Here is a tiny trained network, its code and every weight. The questions are about switching its units off for an input and a target symbol, where a switched-off unit gives its printed mean instead of its output.

import numpy as np


def w(rows, s, z=0):
    codes = np.array(rows[::2]) - 128.0
    scale = np.full(codes.shape[1], s)
    scale[-1] = z or s
    return codes * scale


def f(y):
    return np.maximum(y, 0)


def softmax(a):
    e = np.exp(a - a.max(-1, keepdims=True))
    return e / e.sum(-1, keepdims=True)


def log_softmax(a):
    a = a - a.max(-1, keepdims=True)
    return a - np.log(np.exp(a).sum(-1, keepdims=True))


def net(x, mask):
    ids = ['ΞΠΣΦβγεηθμω'.index(c) for c in x.split()]
    T = len(ids)
    res = E[ids] + P[:T]
    u = 0
    for l in range(2):
        q, k, v = (res @ M[l].T for M in (Q, K, V))
        z = softmax(np.where(np.tri(T) > 0, q @ k.T / 3**0.5, -1e9)) @ v
        res = res + np.where(mask[u], z, O[l][:, -1]) @ O[l][:, :-1]
        u += 1
        y = f(res @ A[l][:, :-1].T + A[l][:, -1])
        res = res + np.where(mask[u : u + 4], y, B[l][:, -1]) @ B[l][:, :-1]
        u += 4
    return log_softmax(res[-1] @ U[:, :-1].T + U[:, -1])


Q, K, V, O, A, B = {}, {}, {}, {}, {}, {}
E = w([
[44,84,104,109,112,48,166,191],'Ξ',
[210,224,148,6,91,173,154,97],'Π',
[182,74,51,147,85,65,27,168],'Σ',
[114,104,21,145,94,170,127,128],'Φ',
[185,194,154,186,211,105,109,204],'β',
[110,177,90,96,135,121,164,97],'γ',
[22,70,97,62,105,116,173,139],'ε',
[163,108,73,128,213,164,192,137],'η',
[169,179,193,167,57,61,211,147],'θ',
[141,116,2,33,186,196,134,86],'μ',
[38,46,168,73,76,253,155,115],'ω',
],0.0055)
P = w([
[99,125,133,120,129,109,136,37],'0',
[133,126,44,71,155,154,172,199],'1',
[152,131,29,48,118,142,174,218],'2',
[185,154,26,35,102,150,170,242],'3',
[221,150,23,37,88,149,168,243],'4',
[222,166,25,11,78,136,166,252],'5',
],0.0033)
Q[0] = w([
[92,109,243,231,116,117,59,72],'L0H1',
[164,150,11,22,137,142,200,186],'L0H1',
[90,103,247,236,122,113,52,68],'L0H1',
],0.011)
K[0] = w([
[1,87,108,123,168,161,158,85],'L0H1',
[255,171,149,131,88,97,99,169],'L0H1',
[2,85,107,125,168,157,156,89],'L0H1',
],0.0097)
V[0] = w([
[160,188,208,213,158,50,184,190],'L0H1',
[72,106,167,123,2,51,171,116],'L0H1',
[111,36,93,207,115,54,59,191],'L0H1',
],0.0076)
O[0] = w([
[72,215,92,246,118,72,224,214,89],'L0H1',
[64,96,131,82,3,9,219,49,2],'L0H1',
[81,26,43,197,101,42,43,194,61],'L0H1',
],0.0059,0.0018)
A[0] = w([
[105,135,140,62,26,108,255,63,217],'L0N1',
[158,248,105,125,131,109,232,122,219],'L0N2',
[129,145,55,121,122,146,159,236,253],'L0N3',
[136,9,46,86,71,18,72,120,212],'L0N4',
],0.0047,0.0035)
B[0] = w([
[104,125,191,50,8,98,237,72,190],'L0N1',
[190,250,97,162,94,89,210,163,213],'L0N2',
[149,157,42,138,103,137,137,253,254],'L0N3',
[131,50,47,52,45,44,65,148,187],'L0N4',
],0.0041,0.0063)
Q[1] = w([
[28,110,250,242,204,69,76,1],'L1H1',
[37,105,243,233,205,85,77,9],'L1H1',
[37,105,243,234,204,85,77,9],'L1H1',
],0.0065)
K[1] = w([
[166,134,63,71,113,186,167,253],'L1H1',
[160,134,65,73,106,181,170,253],'L1H1',
[160,134,65,73,106,181,169,254],'L1H1',
],0.0051)
V[1] = w([
[43,158,213,94,37,77,226,80],'L1H1',
[3,36,80,124,62,39,100,169],'L1H1',
[143,218,70,210,113,50,162,217],'L1H1',
],0.0062)
O[1] = w([
[71,200,141,136,122,204,2,32,165],'L1H1',
[19,144,214,79,44,81,19,214,117],'L1H1',
[18,248,21,70,126,29,180,100,2],'L1H1',
],0.0041,0.0062)
A[1] = w([
[200,10,193,178,115,182,153,150,227],'L1N1',
[3,212,142,104,103,130,57,136,96],'L1N2',
[33,158,213,80,120,105,58,184,8],'L1N3',
[115,90,238,185,65,231,58,139,212],'L1N4',
],0.0049,0.0013)
B[1] = w([
[158,64,156,202,89,52,141,41,254],'L1N1',
[71,84,162,192,224,71,163,84,196],'L1N2',
[97,65,211,85,252,125,190,141,193],'L1N3',
[4,94,69,228,32,227,228,147,211],'L1N4',
],0.0045,0.0069)
U = w([
[76,94,210,114,200,105,127,116,67],'Ξ',
[169,118,124,79,227,186,86,50,132],'Π',
[135,93,209,35,152,47,118,192,78],'Σ',
[167,105,76,77,42,83,2,158,250],'Φ',
[99,184,66,172,22,61,225,123,100],'β',
[195,216,170,8,103,176,93,109,167],'γ',
[40,82,129,136,104,229,176,154,96],'ε',
[123,174,98,219,242,149,155,221,167],'η',
[98,181,125,165,170,72,78,19,157],'θ',
[184,44,168,194,191,87,192,99,113],'μ',
[124,126,112,204,16,175,83,98,31],'ω',
],0.0039,0.0021)

Each question gives the input, a string of symbols that net reads in full, and the target symbol t.
The units are the heads (3 rows each of Q, K, V and O) and the neurons (one row each of A and B). Each row of codes is followed by its name. A weight is (code - 128) times the scale printed after its matrix; where a second scale follows, it is the last column's (O, A, B and U).
mask holds one flag per unit, layer by layer, with each layer's heads first. A switched-off unit (its flag False) gives its mean, the last column of its rows in O or B, instead of its output. The means were averaged over made-up inputs and are rounded, as every weight is.
A unit's drop is (log p(t) with every unit on - log p(t) with that unit switched off) / (log p(t) with every unit on - log p(t) with every unit switched off).
The circuit of an input: a set's keep is (log p(t) with only the set's units on - log p(t) with every unit switched off) / (log p(t) with every unit on - log p(t) with every unit switched off). Starting from all 10 units, units are removed one at a time, each time the one whose removal leaves the highest keep (on an exact tie, the one counted first), for as long as the keep stays at least 0.8.
units of the circuit, in order: the units of the circuit, biggest drop first
unit that matters most: the unit with the biggest drop
top k neurons: the k neurons with the biggest drops, biggest first
top k neurons in layer l: the k neurons of layer l with the biggest drops, biggest first
drop when u is switched off: that unit's drop, to one decimal
input μ β μ Ξ Ξ, target μ: units of the circuit, in order : L1H1, L0H1, L1N1, L0N3
input μ μ γ, target μ: top 3 neurons : L1N1, L0N3, L0N2
input μ Σ Π μ γ, target μ: units of the circuit, in order : L1H1, L0H1, L0N3, L1N1
input β θ ε μ μ, target β: units of the circuit, in order : L0H1, L1H1
input β Ξ η, target β: units of the circuit, in order : L1H1, L0H1
input ω ε Φ, target ω: unit that matters most : L1H1
input μ η ω Φ ω, target μ: units of the circuit, in order : L1H1, L0H1, L1N1
input β μ μ, target β: units of the circuit, in order : L1H1, L0H1
input Σ μ μ, target Φ: units of the circuit, in order : L0H1, L0N4
input β β β μ μ ε, target β: units of the circuit, in order : L1H1, L0H1
input Σ θ Ξ, target Σ: top 2 neurons : L0N4, L1N3
input Σ Φ θ, target Σ: top 2 neurons in layer 1 : L1N3, L1N4
input β β Π, target β: top 3 neurons : L0N2, L0N1, L1N3
input ε Ξ Σ Σ β ω, target ε: unit that matters most : L1H1
input μ μ β Ξ Φ, target μ: top 2 neurons in layer 1 : L1N1, L1N4
input β μ ω Φ β θ, target β: drop when L0N2 is switched off : 0.1
input μ Σ β η, target μ: drop when L1H1 is switched off : 1.4
input η β β, target η: drop when L1N4 is switched off : 0.0
input Σ β Σ ε ε, target Σ: drop when L1H1 is switched off : 0.9
input μ Π Ξ, target μ: top neuron in layer 1 : L1N1
